10; -4; 26; 92; -48; -14; -12; 12; -38; -23; -1; -18; -14; 46; 17; -2; -34; 1; 24; -46; -2; 3; 19; -17; 10; -2; 3; -62; 22; -20; 26; 10
L
-36; -14; -9; 23; -4; -46; -6; 9; -32; -10; -9; 6; 30; -17; -29; -18; 0; -15; -15; 14; 9; -1; -18; 23; 6; -4; -10; -17; 15; -7; 31; 23
L
-6; 2; 2; 19; -2; -20; -20; -2; -41; -1; 5; 18; 5; 3; -23; -22; -11; -3; 2; 32; 1; -21; 3; 10; -9; 5; -1; -26; 11; -2; 9; 30
L
-13; -8; -14; -7; -14; -26; 1; 45; -3; -1; 4; 79; 20; -8; -28; -24; -21; -13; 0; -12; 7; 6; -10; 2; 0; -17; -4; 0; 9; -6; 32; 16
V
-9; 0; -10; 90; -43; -29; -6; -19; -27; 8; -17; -4; -10; 66; 37; 3; -46; 4; -4; -39; -5; -38; 1; -22; 19; 11; 20; -50; 29; -15; 44; 36
T
-18; -15; -12; -10; -18; -30; -8; 53; -20; 4; 0; 55; 19; -7; -13; -19; 7; -30; -17; 16; 28; -18; -7; 25; 12; -18; 5; -12; 14; 21; 22; 2
E
-19; -3; 14; 17; 13; -25; 2; 6; -2; -21; -5; 30; 26; -2; 1; -12; -17; -3; -4; -1; 18; -15; 10; 18; -39; -10; -2; -26; 15; 0; 19; 9
B
-8; -12; 5; 89; -39; -9; 14; -15; -16; -15; 2; 1; -11; 53; 31; 3; -37; 2; 4; -28; 7; -20; -9; -8; 6; 3; 4; -57; 38; -15; 38; 24
L
6; -45; 21; 58; -18; -11; 31; 34; 1; -19; 2; 4; 18; 22; 11; -2; -3; -14; -29; 0; 29; -63; -3; -17; 10; 9; -4; -45; -6; 16; 34; 26
S
-15; -29; 16; 85; -39; -24; 20; 7; 7; -27; -20; -11; 6; 40; 30; -22; -25; -8; -7; -40; 15; -14; -10; -6; 8; 1; 0; -35; 24; -7; 45; 20
L
-19; -9; -18; 4; -4; -31; -10; 13; -21; 3; 2; 45; 23; -17; -26; -14; -12; -7; -6; 10; 15; -14; -1; 23; -6; -18; 12; -33; 10; -2; 22; 11
S
-15; -16; -6; -2; -1; -10; 5; 59; 8; 10; -5; 52; 18; -19; -29; -46; 15; -43; -20; -12; 20; 2; 13; -3; -1; -10; -26; 36; -19; 21; 26; 14
T
-16; -13; 0; 64; -48; -31; 8; 9; -2; -9; -10; 3; -2; 53; 13; -24; -39; -5; 3; -36; 8; -15; 5; -19; 25; 2; -10; -48; 31; -11; 29; 18
L
-11; -2; -7; 105; -42; -16; 2; -21; -27; -9; 3; -2; -5; 57; 24; -7; -33; -4; -12; -28; 8; -35; -1; 5; 14; -15; 24; -61; 23; -11; 40; 34
R
-20; -23; -1; -13; 20; -16; 2; 42; -34; 18; 14; 31; 26; -64; -26; -23; 11; -5; 8; 12; -19; 3; -10; 34; 32; 7; -11; 21; 3; -1; 19; 7
T
-20; -5; -34; -18; -14; -24; -6; 3; -10; 29; -3; 87; 6; -10; -25; -10; -27; 6; 3; -3; 1; 0; -2; 19; -15; -19; 35; -26; 15; -19; 17; 5
V
-14; -8; -19; -28; -10; -22; -16; 8; -13; 27; 14; 58; 0; 2; -17; -28; -21; -8; 18; -1; 23; 6; -12; 11; 4; -2; 0; -11; 16; -3; 15; 10
L
-8; 24; -38; -6; -25; -14; -22; 1; -13; 23; 2; 89; -13; 20; -21; -17; -38; 1; 24; -15; 2; 17; 11; 2; -20; -15; 29; -18; 20; -9; 8; 8
V
-9; -18; 14; 98; -28; -11; 23; 9; 1; -30; -5; 14; 14; 51; 13; -13; -15; -6; -3; -33; -1; -15; 3; -3; 10; -8; -2; -38; 23; -11; 40; 32
V
-16; 2; -24; 15; -1; -34; -26; 3; -38; 8; 6; 45; 13; 4; -42; -18; -22; -5; 22; 7; -3; -17; -1; 18; 4; -7; 3; -29; 3; -7; 16; 18
T
8; -37; -5; 50; -27; -12; 17; -9; 8; -6; 11; 57; -8; 63; 40; 3; -25; 14; 51; -15; 28; -43; -13; -32; -14; 20; 21; -51; 18; 9; 35; 5
E
-25; -37; 8; 85; -35; -44; 40; 38; 14; -11; -38; -23; 32; 6; -27; -32; 14; -23; -54; -32; -5; -24; 8; 40; 48; -22; -18; -5; 10; -17; 38; 21
M
-5; 12; -12; 68; -58; -9; 8; 2; -24; 19; 10; 28; -18; 76; 26; 1; -31; -23; -17; -37; 18; -19; 13; 19; 23; -29; 16; -43; 28; -19; 30; 29
B
-12; -7; -5; 15; -1; -19; 8; 44; -16; -10; 3; 26; 15; -27; -40; -34; 1; -35; -33; 19; 25; -29; 13; 30; -6; -32; -8; -6; 0; 25; 15; 6
U
-11; 43; -70; 3; -53; -24; -32; -2; -53; 51; 15; 98; -31; 17; 7; 0; -26; -18; 24; -3; 10; -10; 4; 30; 6; -37; 46; -12; 21; -16; 14; 12
M
-35; -4; -14; 6; -15; -50; -21; 14; -21; 4; -19; 28; 19; -4; -34; -11; -17; -10; -3; 7; 4; -1; -5; 27; 3; 0; 6; -25; 12; 1; 18; 10
C
-9; -18; 10; 69; -37; -14; 19; 16; 9; -9; -5; 18; 4; 64; 29; -18; -18; -9; 3; -41; 2; -13; -4; -10; 19; -4; -3; -22; 24; -12; 42; 32
V
-28; 2; -23; 17; -25; -45; -14; 42; -27; 7; 2; 32; 15; -9; -27; -36; -32; -18; -4; 2; 12; -8; -11; 32; 15; -27; 4; -31; -7; -4; 22; 10
F
-39; 22; -47; -29; -34; -33; -31; 24; -35; 33; -5; 71; -16; 11; -12; -4; -16; -37; 20; -10; 20; -25; -6; 31; 0; -10; 19; -13; 31; 11; 11; 0
U
-11; 23; -19; 19; 6; -13; -25; -22; -40; 16; 6; 29; 0; -7; -23; -17; -23; 3; -26; 10; 19; -5; 16; 20; -26; -9; 29; -22; 12; -1; 11; 28
E
-45; -4; -31; 37; -7; -46; -15; -12; -34; -17; -18; 37; 17; 28; 1; 8; -13; -23; -34; -18; 15; -27; -29; 15; -25; -10; 17; -39; -2; 7; 56; 22
F
10; -13; -1; 83; -37; -22; -8; -2; -30; 0; 12; -4; -12; 7; 12; 7; -56; 11; 23; -34; 23; -43; 12; -11; 12; -10; 34; -69; 5; -20; 27; 5
B
1; -64; 12; 90; -9; -35; 27; 1; 15; -25; -7; -18; 28; -4; 0; -10; -42; 23; -23; -23; 21; -39; -16; -25; 19; 5; -4; -56; 6; -4; 54; 9
M
-16; 5; -8; 18; -21; -34; -2; 9; -34; -8; -5; 47; 8; 20; -16; -7; -13; -12; 2; -11; 0; -9; 2; 28; -6; -21; 0; -31; 39; -12; 33; 14
U
-22; 3; -16; 28; -6; -61; -26; 38; -61; -3; 8; 19; 32; 0; -55; -28; -13; -23; 15; 8; -3; -23; 7; 28; 35; -8; -5; -25; -6; 1; 13; 27
T
-5; 4; -14; -4; -45; -25; -30; 38; -28; 7; 9; 85; 3; 11; -31; -22; -23; -9; 49; 11; -7; 21; -11; 13; 26; -13; -6; -19; 14; -12; 16; 13
C
-13; 7; -24; 18; -9; -14; -12; -9; -22; 2; 6; 79; 9; 14; -5; 1; -22; 10; 11; 2; -10; 5; -10; 6; -10; -3; 8; -16; 37; -12; 27; 19
M
-8; -57; 24; 83; -35; -42; 12; 68; 39; -28; -31; -31; 31; 4; -23; -40; -38; -14; -9; -30; 36; -38; -29; -42; 14; 24; -20; -18; -19; 4; 49; 29
F
-7; -25; 12; 61; -39; 6; 42; 10; 12; -9; -6; 29; 0; 57; 34; -1; 8; -15; -3; -35; 9; -16; -1; 0; 5; -4; 2; -12; 36; -9; 39; 22
U
-24; -2; -27; -9; -20; -54; -54; 33; -64; 28; 20; 27; 14; -11; -92; -50; -42; -35; -5; 27; 41; -13; 18; 18; 5; -36; 12; -53; -45; -8; 2; 27
B
-28; -15; -11; 33; 5; -47; -16; 13; -28; -4; 6; 9; 24; -1; -19; -22; -16; -9; -3; 7; 7; -17; -2; 11; -6; -8; 1; -29; 24; 4; 38; 12
F
-27; -24; 0; 93; -42; -17; 14; -3; -9; -18; -12; -11; -9; 41; 35; -10; -34; -14; -18; -28; 17; -26; -3; -20; -2; 3; 5; -55; 37; 2; 49; 16
L
8; -11; 10; 90; -46; 3; 10; -4; -1; -22; 1; -2; -16; 52; 36; -9; -36; -5; 3; -46; 16; -1; 3; -31; -8; -8; 17; -32; 21; -14; 39; 20
L
-19; -3; 0; 79; -27; -30; 28; 7; -9; -23; 3; -15; 6; 55; 10; -34; -21; -22; -28; -41; 24; -30; 5; 8; 33; -2; -23; -39; 5; 18; 32; 29
R
-2; -1; -18; 65; 62; -16; 1; -51; -68; 0; 49; 24; 20; -27; -45; -7; 0; 7; -14; 17; -3; -37; 35; 35; -25; -21; 20; -27; 5; -1; 32; 30
T
-21; -30; 3; 28; -17; -27; 7; 69; -2; -20; -11; 43; 29; -34; -19; -23; -6; -22; -13; 14; 5; -23; -10; -2; -17; -12; -2; -7; 7; 4; 40; 7
F
-7; -25; 10; 90; -36; -8; 26; -1; 21; -19; 0; 10; 2; 60; 51; -9; -30; -3; 21; -41; 22; -22; -11; 1; 10; -6; 3; -36; 26; -5; 40; 14
B
4; -2; -15; -47; -21; -1; -22; 7; 12; 15; -19; 100; 0; 22; -7; -7; -5; -8; 25; -9; 21; 3; -32; 10; -7; 6; 2; 1; 14; -5; 11; 11
T
7; -21; 12; 71; -27; 1; 60; 17; 23; -9; 14; 42; 7; 67; 43; 1; -6; -6; -4; -47; 21; -26; 20; -21; -27; 9; 37; -2; 27; 1; 31; 27
R
-11; -4; -2; 35; -4; -31; -18; 19; -28; -10; 3; 36; 20; -6; -23; -26; -16; -8; 6; 3; 13; -13; 1; 15; -1; -20; -4; -36; 3; -2; 28; 21
V
-15; 20; -25; 14; -17; -28; -12; -16; -31; 27; 13; 52; -9; 42; 22; 5; -33; -9; 3; -23; 26; -15; 17; 10; -22; -10; 27; -30; 26; -4; 25; 17
B
-14; 7; -23; 0; -3; -46; -3; 21; -36; 2; 16; 57; 24; -17; -39; -19; -27; -3; 2; -8; 1; -8; 6; 26; 5; -22; 6; -24; 10; -12; 26; 19
S
-15; -12; -6; 17; -27; -33; -15; 25; -24; -6; -1; 54; 16; 0; -33; -17; -24; -9; 4; 11; 5; 2; -10; 17; 5; -19; 3; -35; -5; -8; 28; 16
C
-16; 0; -14; 23; -18; -33; -17; 13; -42; -5; 6; 41; 8; 16; -22; -11; -12; -17; 18; 10; 4; -25; -1; 19; -3; -21; 5; -33; 20; -3; 26; 17
U
-38; 4; -50; -8; 2; -46; -27; -11; -15; 17; -4; 64; 11; -6; -15; -3; -39; -3; -12; -11; 15; -26; -11; 9; -9; -25; 20; -46; 6; 3; 29; -1
V
7; -11; 3; 50; -51; -10; -5; -12; 7; -15; -9; 27; -11; 60; 18; -17; -39; 1; 28; -39; 23; -15; -19; -15; 8; 6; 17; -37; 16; -19; 21; 28
L
-18; -12; 1; 71; -46; -19; 5; 23; 5; -23; -30; 5; 8; 17; -4; -2; -25; -11; -14; -22; 6; -29; -10; -9; 14; 11; 5; -32; 29; -7; 18; 19
L
-27; -18; -5; 32; -21; -33; -11; 61; -26; -10; -5; 48; 27; -16; -41; -20; -10; -24; -6; 9; -4; -3; 1; 12; 4; -22; -5; -28; 14; -2; 32; 12
V
-14; -36; 6; 114; -36; -21; 25; 25; -37; -34; 2; -41; 17; 12; -4; 11; -8; -15; -43; -13; 12; -5; -2; 5; 32; -23; 4; -63; 11; -3; 48; 5
E
14; -1; -13; 84; -46; -2; 46; 2; -15; -1; 15; 10; -24; 73; 13; 15; -12; -25; -38; -44; 27; -29; 9; 12; -1; -18; 26; -27; 14; -8; 39; 25
F
-33; -2; -13; 22; -8; -27; 2; 30; -27; 0; -1; 50; 22; -7; -16; -7; -2; -19; -14; 1; -1; -15; 2; 29; 4; -21; -8; -22; 27; 4; 29; 8
U
-18; 19; -43; -7; -49; -40; -29; 10; -7; 22; 2; 56; -19; 21; -30; -35; -52; -28; 12; -31; 43; 33; -9; 41; 8; -50; 5; -31; 5; -1; 25; -10
C
-3; 0; 6; 35; -14; -31; -33; -5; -9; -23; -18; 41; 18; 37; -24; -27; -22; -8; 16; -32; 28; 1; 9; -6; -30; -19; -1; -42; -6; -3; 28; 20
U
1; -42; 32; 86; -32; 9; -17; 24; -7; -38; -7; -13; 8; 29; 13; 24; -17; 7; 38; -5; -11; -26; -40; -14; 2; 14; 13; -58; 6; -17; 26; 7
F
-27; 20; -40; 77; 7; -46; -9; -28; -72; -24; 26; 37; 26; 28; -32; 21; -22; -12; -35; -2; -3; -27; 8; 17; -24; -29; 37; -47; 22; 0; 45; 36
R
-26; -13; -10; 24; -4; -28; -23; 17; -21; -9; -9; 47; 29; -9; -38; -14; -7; -13; -8; 14; 10; -8; -14; 20; -2; -19; -3; -39; 4; -3; 27; 19
V
-24; -18; 7; 74; -62; -61; -15; 70; -27; 6; -4; -24; 21; 20; -20; -56; -40; -28; 4; -30; 32; -27; -6; 17; 81; -16; -28; -66; -20; -1; 26; 27
R
-21; 5; -5; 55; -12; -21; -18; 12; -23; -6; -9; 22; 27; -4; -17; -16; 7; -10; -14; 13; -6; -8; 4; 25; 12; -19; -7; -26; 28; 1; 23; 19
R
-30; -8; -18; -2; -29; -67; -33; 50; -43; -20; 4; 26; 23; 12; -42; -25; -15; -34; 43; 13; -3; -39; -22; 25; 31; -19; -14; -34; 16; -5; 23; 15
S
-37; -6; -9; 22; -2; -30; 0; 8; -14; -6; -11; 36; 28; 15; -6; -14; 5; -5; -4; 6; -5; 2; -14; 24; -2; -10; -9; -16; 5; -5; 28; 19
E
